Here is a tiny trained network, its code and every weight. The questions are about switching its units off for an input and a class, where a switched-off unit gives its printed mean instead of its output.

import numpy as np


def w(rows, s, z=0):
    codes = np.array(rows[::2]) - 128.0
    scale = np.full(codes.shape[1], s)
    scale[-1] = z or s
    return codes * scale


def f(y):
    return np.maximum(y, 0)


def log_softmax(a):
    a = a - a.max(-1, keepdims=True)
    return a - np.log(np.exp(a).sum(-1, keepdims=True))


def net(x, mask):
    res = np.array(x, float).reshape(1, 6) / 4 @ E
    y = f(res @ A[0][:, :-1].T + A[0][:, -1])
    res = res + np.where(mask, y, B[0][:, -1]) @ B[0][:, :-1]
    return log_softmax(res[-1] @ U[:, :-1].T + U[:, -1])


A, B = {}, {}
E = w([
[146,40,197,100,244,207,66,190],'x0',
[193,209,213,17,89,169,192,90],'x1',
[123,129,121,115,131,122,108,116],'x2',
[195,117,41,117,227,149,209,48],'x3',
[59,255,94,189,147,247,78,94],'x4',
[130,125,112,113,121,129,108,122],'x5',
],0.0079)
A[0] = w([
[192,148,159,52,129,153,162,80,143],'neuron 0',
[84,195,153,115,136,162,113,119,117],'neuron 1',
[167,43,129,121,113,44,143,81,89],'neuron 2',
[53,199,79,177,182,167,127,138,79],'neuron 3',
[98,209,98,180,120,247,94,125,77],'neuron 4',
[140,108,66,82,207,138,199,50,138],'neuron 5',
[123,108,138,116,194,158,127,176,84],'neuron 6',
[195,180,185,48,121,157,143,125,4],'neuron 7',
[143,140,108,157,118,57,152,69,85],'neuron 8',
[117,216,28,170,52,56,172,152,76],'neuron 9',
[121,89,87,176,142,90,112,178,114],'neuron 10',
[101,137,97,100,100,135,80,183,59],'neuron 11',
[85,135,88,135,60,91,119,104,143],'neuron 12',
[183,153,79,140,167,95,165,79,121],'neuron 13',
[183,114,167,145,229,176,58,185,83],'neuron 14',
[76,140,212,104,66,128,117,97,57],'neuron 15',
[104,73,91,187,140,106,120,137,39],'neuron 16',
[148,88,149,111,193,155,61,117,89],'neuron 17',
[186,100,113,117,171,72,170,125,116],'neuron 18',
[77,65,55,185,219,93,150,47,67],'neuron 19',
[116,104,51,174,146,102,84,195,14],'neuron 20',
[150,77,157,113,104,54,140,178,110],'neuron 21',
[179,84,95,115,170,117,201,113,82],'neuron 22',
[123,155,96,137,78,95,129,83,41],'neuron 23',
[54,113,181,82,73,60,137,221,175],'neuron 24',
[54,97,158,189,98,91,72,167,121],'neuron 25',
],0.011,0.0035)
B[0] = w([
[141,142,191,120,44,169,168,76,208],'neuron 0',
[188,161,57,172,104,86,107,93,188],'neuron 1',
[217,165,108,136,135,43,79,68,207],'neuron 2',
[234,184,69,108,163,102,86,40,220],'neuron 3',
[208,156,55,154,200,72,108,88,241],'neuron 4',
[79,210,92,207,70,217,74,218,232],'neuron 5',
[97,95,128,99,198,91,170,189,172],'neuron 6',
[148,96,216,99,53,133,195,55,196],'neuron 7',
[55,96,140,91,194,81,110,143,184],'neuron 8',
[45,37,143,65,200,57,194,181,250],'neuron 9',
[144,111,200,129,42,144,134,45,190],'neuron 10',
[97,218,110,173,122,133,123,153,158],'neuron 11',
[89,72,129,109,168,160,159,171,200],'neuron 12',
[92,81,147,129,147,168,142,209,201],'neuron 13',
[100,6,124,49,201,87,195,199,207],'neuron 14',
[54,137,154,143,100,188,132,142,187],'neuron 15',
[125,130,168,94,69,136,183,2,181],'neuron 16',
[46,66,103,80,192,130,168,134,183],'neuron 17',
[165,146,33,133,182,138,66,113,192],'neuron 18',
[93,189,212,232,44,186,165,100,226],'neuron 19',
[206,134,215,67,60,144,186,70,189],'neuron 20',
[198,137,30,135,159,40,72,97,201],'neuron 21',
[128,181,85,151,129,161,75,156,197],'neuron 22',
[111,72,175,83,151,84,124,173,181],'neuron 23',
[137,219,66,198,170,205,26,160,225],'neuron 24',
[89,150,156,170,76,234,175,136,210],'neuron 25',
],0.0079,0.013)
U = w([
[217,139,8,125,188,72,72,41,12],'0',
[57,52,94,67,205,83,181,155,64],'1',
[146,125,164,117,55,166,172,38,68],'2',
[88,168,66,174,131,210,80,147,253],'3',
],0.011,0.0025)

Each question gives the input, the list of numbers given to net, and the class t.
The units are the neurons (one row each of A and B). Each row of codes is followed by its name. A weight is (code - 128) times the scale printed after its matrix; where a second scale follows, it is the last column's (A, B and U).
mask holds one flag per neuron, in row order. A switched-off neuron (its flag False) gives its mean, the last column of its row in B, instead of its output. The means were averaged over made-up inputs and are rounded, as every weight is.
A unit's drop is (log p(t) with every unit on - log p(t) with that unit switched off) / (log p(t) with every unit on - log p(t) with every unit switched off).
The circuit of an input: a set's keep is (log p(t) with only the set's units on - log p(t) with every unit switched off) / (log p(t) with every unit on - log p(t) with every unit switched off). Starting from the 12 units with the biggest drops (on a tie, the unit counted first), units are removed one at a time, each time the one whose removal leaves the highest keep (on an exact tie, the one counted first), for as long as the keep stays at least 0.8.
units of the circuit, in order: the units of the circuit, biggest drop first
unit that matters most: the unit with the biggest drop
k most important neurons: the k neurons with the biggest drops, biggest first
drop of u: that unit's drop, to one decimal
input [-8,5,-8,-7,1,6], class 1: unit that matters most => neuron 9
input [4,-6,2,6,-2,8], class 2: 2 most important neurons => (neuron 19; neuron 20)
input [4,2,-4,6,6,-5], class 0: 2 most important neurons => (neuron 4; neuron 3)
input [-7,-1,-5,8,0,-8], class 3: 3 most important neurons => (neuron 5; neuron 19; neuron 14)
input [-6,-4,4,6,2,6], class 1: 3 most important neurons => (neuron 9; neuron 24; neuron 8)
input [-4,-5,1,8,4,5], class 3: 2 most important neurons => (neuron 5; neuron 19)
input [6,7,-5,6,-6,-6], class 2: 4 most important neurons => (neuron 0; neuron 7; neuron 4; neuron 9)
input [-7,-3,-6,1,7,-8], class 0: 3 most important neurons => (neuron 3; neuron 4; neuron 14)
input [4,-7,-7,8,-4,-1], class 3: 2 most important neurons => (neuron 5; neuron 22)
input [-7,-8,-8,-7,-2,3], class 2: 4 most important neurons => (neuron 25; neuron 20; neuron 10; neuron 16)
input [5,4,-8,8,-7,-7], class 3: 3 most important neurons => (neuron 5; neuron 4; neuron 3)
input [-6,-7,-7,-3,1,3], class 2: 3 most important neurons => (neuron 20; neuron 10; neuron 25)
input [8,8,8,6,3,6], class 1: 4 most important neurons => (neuron 14; neuron 17; neuron 6; neuron 19)
input [3,5,-7,-6,-8,6], class 0: units of the circuit, in order => (neuron 21)
input [2,3,-5,-4,-5,5], class 0: 3 most important neurons => (neuron 21; neuron 5; neuron 19)
input [3,-5,-8,-6,-7,4], class 0: drop of neuron 21 => 1.4
input [3,-5,8,8,-3,-6], class 3: drop of neuron 19 => 0.0
input [-8,5,1,0,6,2], class 1: drop of neuron 9 => 0.7
